(in the rows, 128 means zero)
Each row of numbers belongs to one of the nodes below and depends on some of the facts about them. Some rows are named. Which node is each other row?

Named rows:
<449>: [115 136 169 134 117 171 105  84 139 117 127 105  78 199 114  90  91 120
 114 122  90 148 146  84  83 110  92 100]
<1592>: [ 86 139  86 128 144  93 194 137 121  99 101 128 161  88 148 131 135 154
 131 118 165 129  97  76  88 109 116  83]
<65>: [139 121 163 112 125 146 118  57 129 129 135  68  64 191 103 117 103 117
 132 144  74 149 142  86  95 136 115  88]
<659>: [121 132 167 122 113 164 103  88 139 114 126 101  78 203 108  95  92 123
 110 126  96 143 144  80  88 114  93 101]
<1440>: [136 156 120 129 149 115 126 178 108 122 120 112 127  79 148 134 102 143
  98 129  96 107  75  46 131  95  95  94]
<900>: [147 151 106 136 154 109 127 183 118 121 115 114 126  80 144 139  76 140
  97 133 105  92  84  52 132  88  90 101]
<1067>: [121 134 168 120 114 162 105  88 141 113 124 102  79 204 108  96  94 123
 110 127  96 144 144  80  89 114  94 102]
<1332>: [168 112 151 129 139 102 207  91 107 117 127 123 130 122 126 151 128 128
 121 100 135 151 114  69  99 117 132  55]
<850>: [131 157 126 128 146 119 127 176 103 124 123 108 128  80 150 130 115 142
 100 129  92 114  70  41 131  98  97  89]
<1136>: [ 82 100 117  98 147 154 114 113 121 129 102 123 158 163  98 115 130 135
 166 119 200 174  99  95  96 114 122 143]
<1004>: [132 139  91  85 130 139  64 150 153 111 105 111 164 113 153 152  85  98
 133 107  93 214 114  71 112 178  88 149]
<743>: [161 156 161 118 136 106 180 134 110  63 124 152 134 141 109 148 141 151
  92  82 158 144 111  97  79 114 109  74]
<1511>: [174 112 128 149 141 101 191 127 129 101 116 141 139 128 116 136  70 135
 101  81 171 115 134  86  85  88 103  87]
<535>: [129 157 130 125 149 120 125 179 104 123 122 109 127  80 149 131 116 145
 103 129  94 114  69  42 129  95  96  90]
<360>: [156 117 161 129 126 115 208 100 131 110 108 176 145 138 138 145 122 127
 107 111 147 157 109  48 117  99 123  47]
<1297>: [ 93 123  83 117 129 154 137  94 119 117  89 130 150 165 105 129 113 130
 150 113 171 167 108 112 107 134 127 134]
<1281>: [137 122 164 112 122 147 119  57 132 127 131  80  66 193 105 118 102 117
 129 147  78 149 142  80  99 135 113  86]
<1365>: [149 144 119 118 160 100 141 148  88 140 135  70 110  66 140 152 126 137
 122 141  70 117  71  51 133 122 118  81]

How the nodes are related:
<1004> σ:<1529> θ:g
<1009> σ:<1229> θ:a
<1014> σ:<1360> θ:a
<1025> σ:<464> θ:e
<1060> σ:<1468> θ:b
<1065> σ:<670> θ:f
<1067> θ:e
<1072> σ:<389> θ:a
<1080> σ:<204> θ:c
<1082> σ:<1367> θ:g
<1087> σ:<1467> θ:f
<1104> σ:<282> θ:a
<1120> σ:<1231> θ:c
<1135> σ:<695> θ:b
<1136> σ:<307> θ:a
<1149> σ:<1065> θ:c
<1159> σ:<430> θ:g
<1181> σ:<1368> θ:b
<118> σ:<588> θ:c
<1193> θ:b
<1216> θ:a
<1229> σ:<1193> θ:g
<1231> σ:<916> θ:e
<1245> σ:<553> θ:c
<1248> σ:<1149> θ:b
<1252> σ:<470> θ:c
<1281> σ:<65> θ:e
<1283> σ:<933> θ:b
<1291> σ:<1531> θ:e
<1297> σ:<247> θ:a
<129> σ:<1403> θ:a
<1329> σ:<421> θ:e
<1332> σ:<1281> θ:f
<1336> σ:<619> θ:e
<1338> σ:<28> θ:e
<1358> σ:<1724> θ:g
<1360> σ:<1559> θ:f
<1365> σ:<819> θ:d
<1367> σ:<397> θ:d
<1368> σ:<778> θ:g
<1391> σ:<1739> θ:f
<1392> σ:<1329> θ:a
<1403> σ:<565> θ:d
<1436> σ:<1080> θ:b
<1440> σ:<228> θ:d
<1467> σ:<67> θ:f
<1468> σ:<37> θ:a
<1471> σ:<1072> θ:c
<149> σ:<748> θ:d
<1511> σ:<183> θ:f
<1513> σ:<74> θ:c
<1529> σ:<1181> θ:b
<1531> σ:<1245> θ:c
<1533> σ:<618> θ:d
<1559> σ:<743> θ:f
<1561> σ:<1332> θ:d
<1568> σ:<1014> θ:d
<1571> σ:<1568> θ:e
<1592> θ:c
<1599> σ:<944> θ:a
<1611> σ:<817> θ:d
<1619> σ:<1120> θ:b
<1641> θ:d
<1645> σ:<892> θ:e
<167> σ:<468> θ:a
<168> σ:<1611> θ:b
<1693> σ:<364> θ:d
<1695> σ:<1336> θ:e
<1698> σ:<1440> θ:f
<1703> θ:c
<1704> σ:<360> θ:g
<1712> σ:<348> θ:b
<171> σ:<570> θ:a
<1724> σ:<1087> θ:a
<1739> σ:<201> θ:b
<173> σ:<1619> θ:b
<1755> σ:<549> θ:e
<1756> σ:<1248> θ:d
<175> σ:<548> θ:a
<183> σ:<118> θ:a
<189> σ:<635> θ:c
<194> σ:<1703> θ:a
<201> θ:c
<204> σ:<1571> θ:a
<219> σ:<1641> θ:e
<221> σ:<805> θ:b
<228> σ:<317> θ:b
<247> σ:<850> θ:d
<271> σ:<1755> θ:g
<282> θ:c
<28> σ:<89> θ:g
<307> σ:<1060> θ:a
<316> σ:<1561> θ:d
<317> σ:<624> θ:c
<347> σ:<1104> θ:e
<348> σ:<1283> θ:b
<352> σ:<1704> θ:c
<360> σ:<395> θ:f
<364> σ:<955> θ:c
<37> σ:<617> θ:a
<389> θ:d
<395> σ:<891> θ:b
<397> σ:<1511> θ:c
<409> σ:<449> θ:f
<421> θ:a
<423> σ:<438> θ:d
<428> θ:c
<430> σ:<995> θ:c
<438> σ:<1599> θ:a
<449> σ:<1712> θ:e
<45> σ:<480> θ:a
<464> σ:<1436> θ:f
<468> σ:<1533> θ:b
<470> σ:<866> θ:e
<480> σ:<1216> θ:a
<511> σ:<717> θ:b
<528> σ:<1645> θ:d
<535> σ:<511> θ:d
<548> σ:<352> θ:b
<549> σ:<1025> θ:a
<553> σ:<1135> θ:g
<554> σ:<271> θ:a
<565> σ:<719> θ:d
<570> σ:<973> θ:f
<588> σ:<1291> θ:f
<617> σ:<1159> θ:a
<618> σ:<1358> θ:g
<619> σ:<347> θ:g
<624> σ:<900> θ:c
<635> σ:<194> θ:b
<642> σ:<1693> θ:a
<659> σ:<1297> θ:e
<65> σ:<1365> θ:e
<670> σ:<173> θ:d
<678> θ:f
<67> σ:<1338> θ:f
<695> σ:<830> θ:b
<717> σ:<221> θ:f
<719> σ:<175> θ:g
<736> σ:<893> θ:d
<743> σ:<167> θ:f
<748> σ:<1592> θ:g
<74> σ:<219> θ:a
<768> σ:<168> θ:f
<778> σ:<91> θ:e
<805> σ:<171> θ:c
<814> σ:<129> θ:b
<817> σ:<423> θ:f
<819> σ:<642> θ:g
<830> θ:c
<850> σ:<678> θ:d
<866> θ:a
<891> σ:<316> θ:a
<892> σ:<1756> θ:b
<893> σ:<659> θ:d
<89> σ:<189> θ:e
<900> σ:<1082> θ:d
<909> θ:c
<916> σ:<965> θ:f
<91> σ:<45> θ:d
<933> σ:<554> θ:a
<944> σ:<528> θ:c
<955> σ:<1513> θ:g
<965> σ:<1471> θ:b
<973> σ:<1136> θ:f
<995> σ:<1009> θ:d

Which node is each row?
No name comes twice in this set of rows, the named rows included.
[148 144 117 122 163 100 137 150  83 138 138  60 109  63 140 146 124 140
 122 134  72 114  71  57 126 123 118  87]  <1693>
[ 98 133  78 125 154  83 199 123 105 110 113  93 149  77 140 140 139 152
 145 118 154 127 100  87  84 126 128  83]  <1513>
[124 145 144 119 156 119 114 187 105 131 127 102 132  79 148 121 123 147
 108 132 107 118  65  35 125  88  94  95]  <995>
[140 117 140 156 108 129 200 114 100 116 121 123 147 131 141 105 121 133
  95  53 146 146 117  66  88 100 112  70]  <916>
[143 134  78  93 137 134  64 153 161 111 101 112 165 111 149 154  58  97
 131 110 101 200 123  78 112 171  84 160]  <553>
[130 141  99  79 123 147  72 141 175 113  88 154 175 122 167 158  82  90
 128 134  92 227 109  47 139 170  92 133]  <719>
[103 130  77 123 159  79 204 116 102 115 118  82 144  73 138 144 143 150
 152 120 149 127  99  89  81 132 135  82]  <364>
[102 119  87 105 128 148 155  67 131 126  78 154 149 170 115 151 116 118
 159 147 158 180 103  92 136 140 140 112]  <891>
[151 133  71  94 140 130  64 156 169 109  99 116 164 110 145 160  40  95
 129 113 105 190 128  81 111 167  81 164]  <1082>
[ 79 137  79 140 131 103 200 132 116 109  98 122 166  88 159 115 133 150
 127 104 160 130  97  71  90 107 116  82]  <1471>

Now the same nodes, written a new way:
Some nodes and their rows:
<659>: [114 138  84 164 127 104 101 140 126  82 133 160 154 137 128 115  80 168
 122 156 117 148 157 111 121 113 124  83 137 104 129  97  51 124 143 140
 180 134]
<1025>: [108 145  79 166 118 107  96 148 133  84 135 158 151 133 120 116  85 169
 121 165 108 147 155 118 119 111 129  79 136 112 135 105  54 124 135 150
 182 140]
<65>: [116 147  73 168 110  98  98 159 128  89 133 156 154 124 140 119  99 155
 110 165 116 125 173 127 110 123 127  90 145  97 133 117  54 148 139 135
 176 136]
<535>: [ 94 110 114 187 118 134 121 147 133  67 118 189 158 124 127 138  79 149
 140 160 105 129 185 134  95 125 135  77 143 152 134 106  94 101 178 129
 178 122]
<389>: [134  84  88 155 103  83  82 150 117  62 140 187 144 104 134 123  78 152
 112 152 104 124 181 130 133 138 116  82 160 125 107  90  99 106 157 161
 157 134]
<916>: [124  85 107 156 110 125  86 135 126  93 155 190 140 107 101 143  95 165
 116 151  70 120 185 127 143 172 132  87 151 106 118  83 124 114 163 147
 158 134]
<617>: [115 129 114 179 124 117  81 139 121  63 112 165 157 129 155 163  94 120
 139 154 108 134 170 128  80 130 116 113 126 112  92  84  90  93 153 155
 171 129]
<74>: [131 131  92 170 119  94  70 164 128  70 128 158 148 124 146 170 111 123
 116 152 105 112 169 133  80 139 106 118 142 106  92 104  82 118 132 141
 158 147]
<118>: [125  91 103 177 125 110  91 159 116  88 122 159 161  97 125 143  81 172
  96 128 127 139 168 128  85 129 126  74 153 110 134 109  66 137 163 146
 164 141]
<91>: [135  97 105 156 103  88  99 147 105  71 142 187 134 114 131 137  92 144
 133 161 104 111 167 137 125 142 124  59 159 143 130 123 101 119 138 127
 160 127]
<618>: [116 166  87 158 117 139  65 123 140 122 148 143 142 144 119 138 117 161
 117 173  73 162 149  87 122 151 138  94 108  52 103  75  57 148 120 158
 181 134]
<438>: [123 132 110 182 116 103  84 146 115  64 128 162 142 133 122 161  85 133
 136 157  89 136 152 124  76 145 110  94 138 123 116  91  95  90 119 161
 154 144]
<778>: [133 141  95 158 102  88  98 134  96  89 139 161 137 127 142 114  92 148
 133 173 112 131 152 127 125 132 130  62 144 106 146 121  70 139 117 138
 172 124]
<1065>: [121  89 110 160 110 129  91 135 127  93 154 189 140 110  96 144  93 167
 118 153  68 122 183 127 138 172 134  83 150 111 124  86 124 113 161 144
 159 135]
<464>: [111  97 105 157 123 140  89 144 149  95 153 187 143 119  85 156 103 174
 118 150  70 120 178 127 137 156 136  89 143 121 117  94 110 113 167 131
 172 143]
<1229>: [111 163 100 168 113 151  74 107 126 121 131 147 153 137 154 132 115 143
 126 176  87 161 168  91 116 153 147 101 101  39  97  63  66 148 145 159
 188 111]
<1559>: [114  94 102 153 123 136  86 145 148  95 154 188 143 115  89 154 103 173
 116 149  72 120 180 126 142 155 134  90 143 117 112  92 110 114 169 135
 172 143]
<554>: [116 137 104 175 128 110  78 155 135  66 128 161 146 139 114 170  96 139
 134 154  92 136 149 124  79 128 111 101 132 129 105  97  82  91 125 150
 165 152]

Rows to name:
No name comes twice in this set of rows, the named rows included.
[128 135  95 173 119  98  75 164 129  71 127 158 149 126 141 170 110 124
 119 153 102 114 167 132  75 138 107 115 141 110  97 105  82 117 130 139
 159 147]  <642>

Now the same nodes, written a new way:
Known rows:
<1072>: [113 115 143 160 109 109 101 139 112 130 144 131 139]
<317>: [114 177  63 109 174 111 150  82 103 129 137 157 102]
<282>: [122 184  82 108 143 124 121 102 125 112 120 143 122]
<316>: [137 169 137  72 161 159  63 145 115 165 129 139 128]
<635>: [115 149 142 200 103 132 218 107 173 151  95 140 164]
<511>: [145 122 104 186  94 122 210 178 173 142  98 102 144]
<1704>: [132  94 188 120 125 151 121 186 155 199 141 129 131]
<1231>: [104 121 116 109 128 117  30  94 104 115 171 139 114]
<1645>: [103 125 116 113 126 114  25  94 104 117 176 139 112]
<916>: [125 119 140 148  89 105 113 128 130 150 167 111 141]
<352>: [115 197 106  71 145 133 104 134 130 154 125 165 132]
<409>: [144 103 163 105 100 110 158 156 139 109 141 109 125]
<421>: [120 104 142 139 120 122 125 139 111 125 126 135 138]
<892>: [115 162 134 217  83  87 168 160 174 165 147 118 140]
<1082>: [128  72 138 158 161 125 175 127 124 174 157 122  92]
<554>: [135 102 183 114 113 103 146 179 128  65 118 124 116]
<183>: [109  93 114 143 161 103 163 112  81 148 149 152 108]
<1360>: [135 109 180 118  99 128 170 107 146  91 118 120 145]

Rows to name:
No name comes twice in this set of rows, the named rows included.
[139 141 168 160  97  94 228 196 185 107 110 117 120]  <348>
[127  89 175 178 125 168 150  85 152 144 109 122 148]  <28>
[111 191  91 126 145 149 130  42 128 107  97 158 147]  <189>
[137 169 112 140 144 130  52 106 112 122 147 108 116]  <423>
[160  58 132 161 113 154 138 170 152 139 117  80 124]  <1229>
[139 144 182 161  93  99 237 181 190  90  99 120 125]  <1436>
[130  90 191 172 121 162 158  91 160 125 104 119 143]  <618>
[116 111 176 147 118 137 147  96 123  85  97 143 153]  <167>
[151 158 156 103 151 148 109 101 127  58  99 114 113]  <1568>
[135 103 189 115 111 105 150 173 130  59 114 126 119]  <549>
[119 157 135 205  88  94 180 159 173 162 138 121 140]  <965>
[128  99 126 122 126 113 166 117 114 154 156 125 125]  <1698>
[108 112 128  57 147 142  56 117 105 134 149 158 119]  <219>
[170 126  70 118 148 166  84 131 113  98  99  81 122]  <995>
[123 108 185 134 114 124 150 125 126  69 100 136 140]  <1014>

